Below are the code and all the weights of a small trained network. Each question names an input and a target symbol and asks about switching units off, where a switched-off unit gives its printed mean instead of its output.

import numpy as np


def w(rows, s, z=0):
    codes = np.array(rows[::2]) - 128.0
    scale = np.full(codes.shape[1], s)
    scale[-1] = z or s
    return codes * scale


def f(y):
    return np.maximum(y, 0)


def softmax(a):
    e = np.exp(a - a.max(-1, keepdims=True))
    return e / e.sum(-1, keepdims=True)


def log_softmax(a):
    a = a - a.max(-1, keepdims=True)
    return a - np.log(np.exp(a).sum(-1, keepdims=True))


def net(x, mask):
    ids = ['βγδεζθλμπστψω'.index(c) for c in x.split()]
    T = len(ids)
    res = E[ids] + P[:T]
    r = res
    for j in range(2):
        rows = slice(3 * j, 3 * j + 3)
        q, k, v = (r @ M[0][rows].T for M in (Q, K, V))
        z = softmax(np.where(np.tri(T) > 0, q @ k.T / 3**0.5, -1e9)) @ v
        o = O[0][rows]
        res = res + np.where(mask[j], z, o[:, -1]) @ o[:, :-1]
    y = f(res @ A[0][:, :-1].T + A[0][:, -1])
    res = res + np.where(mask[2:6], y, B[0][:, -1]) @ B[0][:, :-1]
    return log_softmax(res[-1] @ U[:, :-1].T + U[:, -1])


Q, K, V, O, A, B = {}, {}, {}, {}, {}, {}
E = w([
[92,57,142,51,155,143],'β',
[110,175,193,92,143,202],'γ',
[135,42,137,65,237,184],'δ',
[156,76,150,101,143,161],'ε',
[201,184,170,133,145,125],'ζ',
[163,167,147,115,134,125],'θ',
[63,124,122,70,156,79],'λ',
[105,67,238,127,205,212],'μ',
[192,195,182,96,152,205],'π',
[128,100,140,149,60,61],'σ',
[88,195,195,160,5,198],'τ',
[158,196,134,123,56,114],'ψ',
[119,121,171,122,118,162],'ω',
],0.011)
P = w([
[118,120,254,43,100,77],'0',
[142,83,169,150,113,98],'1',
[69,131,121,120,121,164],'2',
[135,201,133,70,67,134],'3',
[155,64,179,171,151,96],'4',
[91,140,83,124,111,137],'5',
[137,192,143,80,119,165],'6',
[176,53,163,187,149,75],'7',
[89,132,73,129,128,145],'8',
[125,185,141,87,127,177],'9',
[170,45,163,175,163,90],'10',
],0.013)
Q[0] = w([
[115,80,96,197,156,108],'h1',
[222,51,254,162,120,67],'h1',
[59,106,109,220,139,131],'h1',
[51,126,16,181,141,144],'h2',
[111,141,154,67,91,145],'h2',
[67,180,89,157,100,202],'h2',
],0.0092)
K[0] = w([
[35,138,131,38,117,143],'h1',
[112,128,247,92,92,67],'h1',
[78,140,103,75,128,126],'h1',
[111,181,138,133,74,202],'h2',
[158,98,111,197,136,91],'h2',
[119,143,108,192,86,180],'h2',
],0.014)
V[0] = w([
[182,160,131,37,142,152],'h1',
[173,220,144,144,14,117],'h1',
[89,131,91,133,79,1],'h1',
[211,68,115,195,148,74],'h2',
[178,187,117,161,100,74],'h2',
[104,67,118,156,128,148],'h2',
],0.0097)
O[0] = w([
[118,74,109,110,114,177,253],'h1',
[40,169,145,53,146,125,217],'h1',
[43,187,88,192,184,113,87],'h1',
[118,96,158,77,127,2,76],'h2',
[187,174,128,79,171,124,37],'h2',
[111,96,146,175,88,69,114],'h2',
],0.0095,0.0029)
A[0] = w([
[30,197,124,73,133,195,195],'n1',
[121,102,165,132,101,119,100],'n2',
[80,102,101,254,142,90,250],'n3',
[72,138,176,85,133,72,11],'n4',
],0.0066,0.0017)
B[0] = w([
[142,156,102,254,138,83,255],'n1',
[126,123,154,148,93,104,168],'n2',
[132,167,10,107,229,211,171],'n3',
[196,180,145,119,145,66,182],'n4',
],0.0069,0.0065)
U = w([
[15,110,107,118,115,74,208],'β',
[130,176,90,142,139,200,147],'γ',
[188,92,139,169,94,67,5],'δ',
[95,107,145,20,81,96,109],'ε',
[159,149,153,59,166,107,123],'ζ',
[149,144,142,99,153,110,95],'θ',
[89,118,168,140,158,121,52],'λ',
[134,109,165,85,78,110,125],'μ',
[190,133,72,88,141,176,202],'π',
[119,152,181,102,149,2,75],'σ',
[129,141,161,156,129,117,124],'τ',
[113,183,81,126,223,118,243],'ψ',
[160,138,121,165,118,109,65],'ω',
],0.0078,0.0023)

Each question gives the input, a string of symbols that net reads in full, and the target symbol t.
The units are the heads (3 rows each of Q, K, V and O) and the neurons (one row each of A and B). Each row of codes is followed by its name. A weight is (code - 128) times the scale printed after its matrix; where a second scale follows, it is the last column's (O, A, B and U).
mask holds one flag per unit, heads first, then neurons. A switched-off unit (its flag False) gives its mean, the last column of its rows in O or B, instead of its output. The means were averaged over made-up inputs and are rounded, as every weight is.
A unit's drop is (log p(t) with every unit on - log p(t) with that unit switched off) / (log p(t) with every unit on - log p(t) with every unit switched off).
The circuit of an input: a set's keep is (log p(t) with only the set's units on - log p(t) with every unit switched off) / (log p(t) with every unit on - log p(t) with every unit switched off). Starting from all 6 units, units are removed one at a time, each time the one whose removal leaves the highest keep (on an exact tie, the one counted first), for as long as the keep stays at least 0.8.
units of the circuit, in order: the units of the circuit, biggest drop first
unit that matters most: the unit with the biggest drop
heads that matter: for each layer, one digit per head in row order, 1 if its drop is at least 0.15 and else 0, layers parted by /
drop of u: that unit's drop, to one decimal
input μ ε ζ τ τ μ μ β ω ζ π, target δ: units of the circuit, in order	h1; h2
input σ γ δ τ β σ, target γ: units of the circuit, in order	h2
input τ μ σ μ λ ε σ σ, target σ: units of the circuit, in order	h1; n4; h2
input μ τ θ ψ σ σ θ, target σ: units of the circuit, in order	h2; h1
input τ ζ τ σ δ ε σ λ, target σ: units of the circuit, in order	h1; n4; h2
input ε σ ψ ζ ε σ σ, target σ: units of the circuit, in order	h2; h1
input σ τ ζ ψ ε, target ψ: units of the circuit, in order	h1; n3
input λ β σ μ θ τ δ ψ, target γ: units of the circuit, in order	h1; n3; h2
input σ β σ ε θ β σ τ, target ψ: heads that matter	10
input σ τ ω γ σ σ γ π, target ψ: heads that matter	10
input τ ψ ψ μ, target ψ: heads that matter	11
input μ ζ τ ψ θ τ σ λ, target δ: heads that matter	10
input σ ω μ ζ π δ σ ε, target ψ: heads that matter	10
input β μ ω τ θ μ μ ω β θ ε, target π: unit that matters most	n3
input β μ ψ θ θ δ τ λ δ, target π: units of the circuit, in order	h1; h2
input τ σ σ ε γ, target σ: heads that matter	11
input ψ μ σ π ε τ τ σ θ ω, target σ: units of the circuit, in order	h2; h1
input λ μ μ θ μ π ε ζ, target γ: units of the circuit, in order	h2; h1; n3
input σ λ ψ β σ ψ, target ψ: units of the circuit, in order	h1; h2
input μ σ δ μ, target σ: unit that matters most	h2
input σ ε θ τ λ, target ψ: drop of n2	0.0
input μ δ ε ω ψ θ λ τ τ λ ω, target δ: drop of n2	0.1
input σ σ π λ, target σ: drop of n4	0.2
